Here is a tiny trained network, its code and every weight. The questions are about switching its units off for an input and a class, where a switched-off unit gives its printed mean instead of its output.

import numpy as np


def w(rows, s, z=0):
    codes = np.array(rows[::2]) - 128.0
    scale = np.full(codes.shape[1], s)
    scale[-1] = z or s
    return codes * scale


def norm(h):
    return h / np.sqrt((h * h).mean(-1, keepdims=True) + 1e-5)


def f(y):
    return y / 2 * (1 + np.tanh(0.7978845608 * (y + 0.044715 * y**3)))


def log_softmax(a):
    a = a - a.max(-1, keepdims=True)
    return a - np.log(np.exp(a).sum(-1, keepdims=True))


def net(x, mask):
    res = np.array(x, float).reshape(1, 2) / 4 @ E
    u = 0
    for l in range(2):
        y = f(norm(res) @ A[l][:, :-1].T + A[l][:, -1])
        res = res + np.where(mask[u : u + 10], y, B[l][:, -1]) @ B[l][:, :-1]
        u += 10
    return log_softmax(norm(res)[-1] @ U[:, :-1].T + U[:, -1])


A, B = {}, {}
E = w([
[82,13,5,181,215,195,174,177,83],'x0',
[153,248,85,122,164,79,45,255,43],'x1',
],0.0086)
A[0] = w([
[135,91,87,132,211,67,119,112,150,113],'L0N0',
[198,97,125,59,248,16,109,84,193,104],'L0N1',
[83,103,109,147,112,52,107,153,178,5],'L0N2',
[134,99,109,135,125,71,114,140,165,126],'L0N3',
[110,124,125,134,85,132,119,141,140,1],'L0N4',
[43,137,124,141,1,173,161,192,162,123],'L0N5',
[90,121,108,142,74,87,101,179,133,113],'L0N6',
[186,206,161,136,125,241,170,119,110,85],'L0N7',
[137,57,137,87,135,99,111,117,143,92],'L0N8',
[150,117,172,123,87,138,118,133,95,96],'L0N9',
],0.0089,0.0072)
B[0] = w([
[112,136,154,119,55,122,119,146,118,255],'L0N0',
[107,126,116,126,113,132,141,142,127,137],'L0N1',
[67,73,89,144,102,5,79,143,174,30],'L0N2',
[121,129,134,136,129,123,131,126,122,124],'L0N3',
[79,99,106,136,98,41,101,146,176,34],'L0N4',
[140,129,123,124,140,119,118,134,136,159],'L0N5',
[136,107,132,114,156,107,145,102,158,178],'L0N6',
[99,134,107,144,114,129,153,149,139,102],'L0N7',
[142,148,112,115,176,77,132,135,130,154],'L0N8',
[96,125,107,147,106,137,137,146,129,141],'L0N9',
],0.026,0.0017)
A[1] = w([
[132,164,103,134,157,167,176,138,132,241],'L1N0',
[128,143,107,122,151,80,72,175,115,61],'L1N1',
[99,123,72,172,149,143,149,136,143,109],'L1N2',
[153,59,188,79,91,94,52,122,73,59],'L1N3',
[48,8,10,161,136,122,136,215,122,2],'L1N4',
[128,123,109,148,175,141,137,109,95,10],'L1N5',
[113,123,112,115,143,84,109,177,106,33],'L1N6',
[82,164,168,105,48,3,89,119,208,138],'L1N7',
[82,16,109,137,126,60,154,64,223,66],'L1N8',
[105,158,50,142,186,23,80,198,121,40],'L1N9',
],0.019,0.0022)
B[1] = w([
[132,96,129,135,120,93,113,124,101,242],'L1N0',
[102,59,115,118,157,176,189,77,177,175],'L1N1',
[132,142,148,122,120,106,107,111,149,160],'L1N2',
[138,123,142,134,128,91,121,100,129,139],'L1N3',
[116,220,144,183,17,117,125,163,183,248],'L1N4',
[122,159,150,128,93,125,124,122,136,182],'L1N5',
[151,146,128,97,186,118,115,128,115,152],'L1N6',
[114,174,111,180,59,123,124,181,143,205],'L1N7',
[150,86,95,69,251,145,140,132,75,202],'L1N8',
[155,75,118,81,215,141,144,114,77,180],'L1N9',
],0.019,0.011)
U = w([
[139,215,136,172,54,135,144,184,172,199],'0',
[173,91,109,75,249,166,181,126,110,235],'1',
[161,79,183,140,93,67,96,88,73,201],'2',
[85,92,129,131,148,123,91,124,177,3],'3',
[89,87,123,139,157,119,79,116,196,2],'4',
[82,119,132,134,160,100,98,113,177,16],'5',
[90,94,100,108,138,123,62,115,187,15],'6',
],0.017,0.0044)

Each question gives the input, the list of numbers given to net, and the class t.
The units are the neurons (one row each of A and B). Each row of codes is followed by its name. A weight is (code - 128) times the scale printed after its matrix; where a second scale follows, it is the last column's (A, B and U).
mask holds one flag per neuron, layer by layer. A switched-off neuron (its flag False) gives its mean, the last column of its row in B, instead of its output. The means were averaged over made-up inputs and are rounded, as every weight is.
A unit's drop is (log p(t) with every unit on - log p(t) with that unit switched off) / (log p(t) with every unit on - log p(t) with every unit switched off).
The circuit of an input: a set's keep is (log p(t) with only the set's units on - log p(t) with every unit switched off) / (log p(t) with every unit on - log p(t) with every unit switched off). Starting from the 12 units with the biggest drops (on a tie, the unit counted first), units are removed one at a time, each time the one whose removal leaves the highest keep (on an exact tie, the one counted first), for as long as the keep stays at least 0.8.
circuit, biggest first: the units of the circuit, biggest drop first
most important unit: the unit with the biggest drop
k most important neurons: the k neurons with the biggest drops, biggest first
top k neurons in layer l: the k neurons of layer l with the biggest drops, biggest first
drop of u: that unit's drop, to one decimal
input [6,-4], class 0: circuit, biggest first => L1N4
input [1,-1], class 2: circuit, biggest first => L1N4, L1N8
input [3,2], class 2: 3 most important neurons => L1N4, L0N9, L0N0
input [-3,2], class 2: top 3 neurons in layer 1 => L1N4, L1N8, L1N7
input [-6,7], class 1: 2 most important neurons => L0N0, L1N4
input [-3,-2], class 2: 3 most important neurons => L0N0, L1N4, L1N8
input [-3,0], class 2: 2 most important neurons => L0N0, L1N4
input [1,3], class 2: 3 most important neurons => L0N8, L1N4, L1N8
input [-3,-3], class 2: 2 most important neurons => L0N0, L0N6
input [6,7], class 1: top 2 neurons in layer 1 => L1N9, L1N1
input [7,-7], class 0: 2 most important neurons => L1N4, L0N6
input [2,-3], class 2: 4 most important neurons => L0N6, L1N4, L1N8, L1N7
input [0,-1], class 2: drop of L1N4 => 0.5
input [-4,8], class 1: drop of L0N9 => 0.0
input [6,-6], class 0: drop of L0N6 => 2.2
input [4,5], class 1: most important unit => L1N9
